Below is a small trained network, with its code and all its weights. Each question gives an input and a class and asks what happens when units are switched off, that is, made to give their printed mean instead of their output.

import numpy as np


def w(rows, s, z=0):
    codes = np.array(rows[::2]) - 128.0
    scale = np.full(codes.shape[1], s)
    scale[-1] = z or s
    return codes * scale


def norm(h):
    return h / np.sqrt((h * h).mean(-1, keepdims=True) + 1e-5)


def f(y):
    return y / 2 * (1 + np.tanh(0.7978845608 * (y + 0.044715 * y**3)))


def log_softmax(a):
    a = a - a.max(-1, keepdims=True)
    return a - np.log(np.exp(a).sum(-1, keepdims=True))


def net(x, mask):
    res = np.array(x, float).reshape(1, 3) / 4 @ E
    u = 0
    for l in range(2):
        y = f(norm(res) @ A[l][:, :-1].T + A[l][:, -1])
        res = res + np.where(mask[u : u + 14], y, B[l][:, -1]) @ B[l][:, :-1]
        u += 14
    return log_softmax(norm(res)[-1] @ U[:, :-1].T + U[:, -1])


A, B = {}, {}
E = w([
[143,140,29,160,45,140,45,131],'x0',
[29,92,138,38,150,117,19,109],'x1',
[180,4,178,150,94,195,102,65],'x2',
],0.014)
A[0] = w([
[50,81,64,102,204,171,110,120,12],'L0N1',
[150,147,161,116,204,130,145,82,3],'L0N2',
[96,173,129,40,127,169,78,43,49],'L0N3',
[136,147,151,250,117,141,213,146,180],'L0N4',
[166,37,133,129,122,176,103,131,178],'L0N5',
[179,132,58,166,209,155,152,111,13],'L0N6',
[79,128,166,144,142,97,74,113,11],'L0N7',
[54,144,129,167,188,211,91,101,18],'L0N8',
[116,137,99,150,158,74,135,50,103],'L0N9',
[91,245,105,106,91,98,131,144,157],'L0N10',
[119,142,47,225,110,133,49,92,102],'L0N11',
[40,95,199,78,95,64,79,131,88],'L0N12',
[126,216,254,79,188,197,151,93,74],'L0N13',
[95,161,155,112,87,129,158,157,32],'L0N14',
],0.0069,0.007)
B[0] = w([
[141,130,149,154,127,111,93,164,130],'L0N1',
[16,94,63,224,97,123,155,104,115],'L0N2',
[163,118,170,140,116,75,94,189,151],'L0N3',
[141,110,191,113,126,57,5,182,255],'L0N4',
[174,193,85,65,200,101,124,58,237],'L0N5',
[97,126,149,159,134,156,90,208,114],'L0N6',
[136,123,132,148,130,140,109,183,116],'L0N7',
[132,136,134,156,129,158,112,194,110],'L0N8',
[149,118,120,103,134,148,134,136,116],'L0N9',
[212,100,114,91,175,140,101,24,217],'L0N10',
[66,43,152,97,98,33,254,109,190],'L0N11',
[180,117,172,202,137,64,62,181,200],'L0N12',
[77,54,70,168,52,36,152,109,178],'L0N13',
[121,124,99,151,162,198,131,92,106],'L0N14',
],0.0086,0.0058)
A[1] = w([
[148,71,158,148,99,249,130,85,35],'L1N1',
[161,153,138,174,123,159,150,162,36],'L1N2',
[108,140,19,165,40,161,108,122,24],'L1N3',
[81,241,66,119,170,133,158,174,69],'L1N4',
[68,86,131,149,141,118,207,107,94],'L1N5',
[134,156,90,104,164,186,148,111,125],'L1N6',
[134,111,132,198,140,112,82,180,92],'L1N7',
[109,128,58,129,34,148,124,129,19],'L1N8',
[191,170,129,218,96,144,183,157,76],'L1N9',
[77,118,225,132,185,153,226,141,3],'L1N10',
[176,144,145,191,120,144,168,164,22],'L1N11',
[146,113,137,84,149,95,112,106,196],'L1N12',
[67,109,144,108,142,162,108,154,78],'L1N13',
[27,127,134,103,124,163,64,140,44],'L1N14',
],0.017,0.0073)
B[1] = w([
[162,178,53,97,244,131,139,33,161],'L1N1',
[131,99,156,111,142,142,66,155,137],'L1N2',
[62,42,101,193,140,83,195,152,161],'L1N3',
[217,83,103,120,195,193,136,5,164],'L1N4',
[123,162,118,136,52,172,168,143,150],'L1N5',
[142,166,187,108,85,148,157,115,130],'L1N6',
[120,153,121,103,70,171,130,117,154],'L1N7',
[62,112,127,181,89,138,209,173,150],'L1N8',
[96,121,206,79,145,128,49,193,179],'L1N9',
[32,29,42,194,91,82,143,158,167],'L1N10',
[108,143,162,79,142,152,62,191,153],'L1N11',
[138,166,120,145,91,148,167,157,253],'L1N12',
[160,109,141,142,151,147,116,185,140],'L1N13',
[141,107,219,138,155,144,84,207,163],'L1N14',
],0.014)
U = w([
[148,100,213,91,145,105,10,224,165],'0',
[47,50,75,185,94,83,196,150,182],'1',
[214,131,85,89,200,126,126,4,188],'2',
[138,234,137,113,8,140,174,141,186],'3',
[98,175,110,135,127,164,109,129,35],'4',
[89,146,139,133,115,183,112,105,22],'5',
[77,173,136,116,128,169,119,111,1],'6',
[82,186,132,139,127,162,112,113,13],'7',
],0.022,0.0073)

Each question gives the input, the list of numbers given to net, and the class t.
The units are the neurons (one row each of A and B). Each row of codes is followed by its name. A weight is (code - 128) times the scale printed after its matrix; where a second scale follows, it is the last column's (A, B and U).
mask holds one flag per neuron, layer by layer. A switched-off neuron (its flag False) gives its mean, the last column of its row in B, instead of its output. The means were averaged over made-up inputs and are rounded, as every weight is.
A unit's drop is (log p(t) with every unit on - log p(t) with that unit switched off) / (log p(t) with every unit on - log p(t) with every unit switched off).
unit that matters most: the unit with the biggest drop
top k neurons: the k neurons with the biggest drops, biggest first
top k neurons in layer l: the k neurons of layer l with the biggest drops, biggest first
drop when u is switched off: that unit's drop, to one decimal
input [-3,-2,4], class 2: top 2 neurons : L0N11, L0N12
input [1,0,-3], class 3: top neuron : L0N10
input [-3,-3,-2], class 3: top 2 neurons in layer 0 : L0N4, L0N11
input [3,5,-6], class 2: top 3 neurons : L1N4, L0N4, L1N9
input [1,-8,8], class 0: top 2 neurons in layer 1 : L1N9, L1N11
input [-8,-7,-7], class 1: top 3 neurons : L1N10, L0N12, L0N5
input [-6,-6,-2], class 0: top 2 neurons in layer 0 : L0N11, L0N4
input [-7,6,-2], class 1: top 2 neurons in layer 1 : L1N10, L1N9
input [1,-7,-7], class 0: top 2 neurons : L1N9, L0N5
input [4,-3,-5], class 2: top 2 neurons : L1N4, L0N13
input [-2,-1,-3], class 3: top 2 neurons in layer 0 : L0N10, L0N5
input [6,5,8], class 2: drop when L1N1 is switched off : 0.3
input [-1,-4,-3], class 0: drop when L0N5 is switched off : 0.2
input [7,4,6], class 1: unit that matters most : L0N10
input [-4,-4,-2], class 0: drop when L1N3 is switched off : 0.1
